Below is a small trained network, with its code and all its weights. Each question gives an input and a target symbol and asks what happens when units are switched off, that is, made to give their printed mean instead of their output.

import numpy as np


def w(rows, s, z=0):
    codes = np.array(rows[::2]) - 128.0
    scale = np.full(codes.shape[1], s)
    scale[-1] = z or s
    return codes * scale


def f(y):
    return y / 2 * (1 + np.tanh(0.7978845608 * (y + 0.044715 * y**3)))


def softmax(a):
    e = np.exp(a - a.max(-1, keepdims=True))
    return e / e.sum(-1, keepdims=True)


def log_softmax(a):
    a = a - a.max(-1, keepdims=True)
    return a - np.log(np.exp(a).sum(-1, keepdims=True))


def net(x, mask):
    ids = ['αβεζηθλμξστφψω'.index(c) for c in x.split()]
    T = len(ids)
    res = E[ids] + P[:T]
    q, k, v = (res @ M[0].T for M in (Q, K, V))
    z = softmax(np.where(np.tri(T) > 0, q @ k.T / 2**0.5, -1e9)) @ v
    res = res + np.where(mask[0], z, O[0][:, -1]) @ O[0][:, :-1]
    y = f(res @ A[0][:, :-1].T + A[0][:, -1])
    res = res + np.where(mask[1:9], y, B[0][:, -1]) @ B[0][:, :-1]
    return log_softmax(res[-1] @ U[:, :-1].T + U[:, -1])


Q, K, V, O, A, B = {}, {}, {}, {}, {}, {}
E = w([
[164,59,9,87],'α',
[107,147,143,139],'β',
[107,147,133,139],'ε',
[102,150,149,141],'ζ',
[204,141,23,198],'η',
[102,151,112,139],'θ',
[113,139,149,132],'λ',
[116,226,77,157],'μ',
[161,11,154,192],'ξ',
[127,155,169,123],'σ',
[59,175,74,138],'τ',
[122,208,146,178],'φ',
[105,60,194,75],'ψ',
[207,176,138,47],'ω',
],0.014)
P = w([
[192,121,47,170],'0',
[167,163,154,128],'1',
[133,180,205,73],'2',
[98,174,226,74],'3',
[96,161,214,90],'4',
[98,162,227,69],'5',
[84,162,218,73],'6',
[59,165,252,72],'7',
[63,156,223,74],'8',
[50,168,198,85],'9',
[36,155,177,68],'10',
],0.0033)
Q[0] = w([
[2,196,182,53],'H0',
[167,195,168,137],'H0',
],0.0081)
K[0] = w([
[140,154,166,2],'H0',
[144,86,146,104],'H0',
],0.0067)
V[0] = w([
[147,254,78,143],'H0',
[171,142,145,37],'H0',
],0.0071)
O[0] = w([
[128,220,104,147,254],'H0',
[112,146,112,9,167],'H0',
],0.013,0.002)
A[0] = w([
[126,180,156,121,184],'N0',
[172,101,124,146,169],'N1',
[98,68,191,121,253],'N2',
[77,153,50,111,175],'N3',
[156,195,164,116,136],'N4',
[218,106,68,130,141],'N5',
[159,175,92,7,168],'N6',
[161,162,167,99,176],'N7',
],0.012,0.0039)
B[0] = w([
[118,100,178,149,234],'N0',
[181,93,109,166,134],'N1',
[210,180,156,64,199],'N2',
[107,158,158,88,206],'N3',
[92,115,178,177,232],'N4',
[121,102,2,193,152],'N5',
[50,62,143,122,253],'N6',
[100,89,123,119,198],'N7',
],0.0087,0.0061)
U = w([
[92,44,32,127,54],'α',
[150,118,128,158,25],'β',
[148,136,122,139,22],'ε',
[150,119,137,176,43],'ζ',
[159,157,53,199,83],'η',
[145,171,99,129,102],'θ',
[151,134,124,136,99],'λ',
[107,197,131,180,95],'μ',
[213,77,162,188,230],'ξ',
[127,106,160,149,108],'σ',
[107,226,83,93,152],'τ',
[104,142,203,225,230],'φ',
[166,182,139,2,252],'ψ',
[39,45,164,75,58],'ω',
],0.0076,0.0042)

Each question gives the input, a string of symbols that net reads in full, and the target symbol t.
The units are the heads (2 rows each of Q, K, V and O) and the neurons (one row each of A and B). Each row of codes is followed by its name. A weight is (code - 128) times the scale printed after its matrix; where a second scale follows, it is the last column's (O, A, B and U).
mask holds one flag per unit, heads first, then neurons. A switched-off unit (its flag False) gives its mean, the last column of its rows in O or B, instead of its output. The means were averaged over made-up inputs and are rounded, as every weight is.
A unit's drop is (log p(t) with every unit on - log p(t) with that unit switched off) / (log p(t) with every unit on - log p(t) with every unit switched off).
The circuit of an input: a set's keep is (log p(t) with only the set's units on - log p(t) with every unit switched off) / (log p(t) with every unit on - log p(t) with every unit switched off). Starting from all 9 units, units are removed one at a time, each time the one whose removal leaves the highest keep (on an exact tie, the one counted first), for as long as the keep stays at least 0.8.
circuit, biggest first: the units of the circuit, biggest drop first
top k neurons: the k neurons with the biggest drops, biggest first
drop of u: that unit's drop, to one decimal
input ξ ω σ τ ψ ψ β, target ψ: top 3 neurons => N2, N4, N5
input ω ψ η φ ω σ ω β, target ω: circuit, biggest first => H0, N6
input ψ ξ β, target ψ: circuit, biggest first => H0, N2, N4, N6
input ψ μ β β λ λ ξ α ψ ψ σ, target ψ: circuit, biggest first => H0, N2, N4
input ξ φ ζ θ α, target α: top 2 neurons => N5, N2
input ξ ω ζ, target ω: circuit, biggest first => H0, N6, N2
input ω ζ β, target ω: circuit, biggest first => H0, N6, N2, N7
input ε ω τ, target ω: circuit, biggest first => H0, N6, N2
input ζ ψ ζ λ, target ψ: top 2 neurons => N2, N4
input ω ω ξ φ τ ψ ω λ, target ω: circuit, biggest first => H0, N6
input ψ η φ λ ψ η σ ψ α ψ τ, target ψ: top 2 neurons => N4, N3
input φ θ μ, target φ: circuit, biggest first => N4, H0, N0
input τ ψ ψ σ σ η, target η: top 2 neurons => N5, N6
input ψ ω β ζ τ λ ω ω μ, target ω: circuit, biggest first => H0, N6, N2
input ω ψ σ, target ω: circuit, biggest first => H0, N6
input φ φ ξ ψ ξ θ α ξ θ ω, target ω: top 2 neurons => N6, N7
input ω ε β φ ω λ, target ω: drop of N7 => 0.1
input ψ η ξ φ ψ θ, target ψ: drop of N3 => -0.1
input θ ω ω ε, target ω: drop of H0 => 1.2
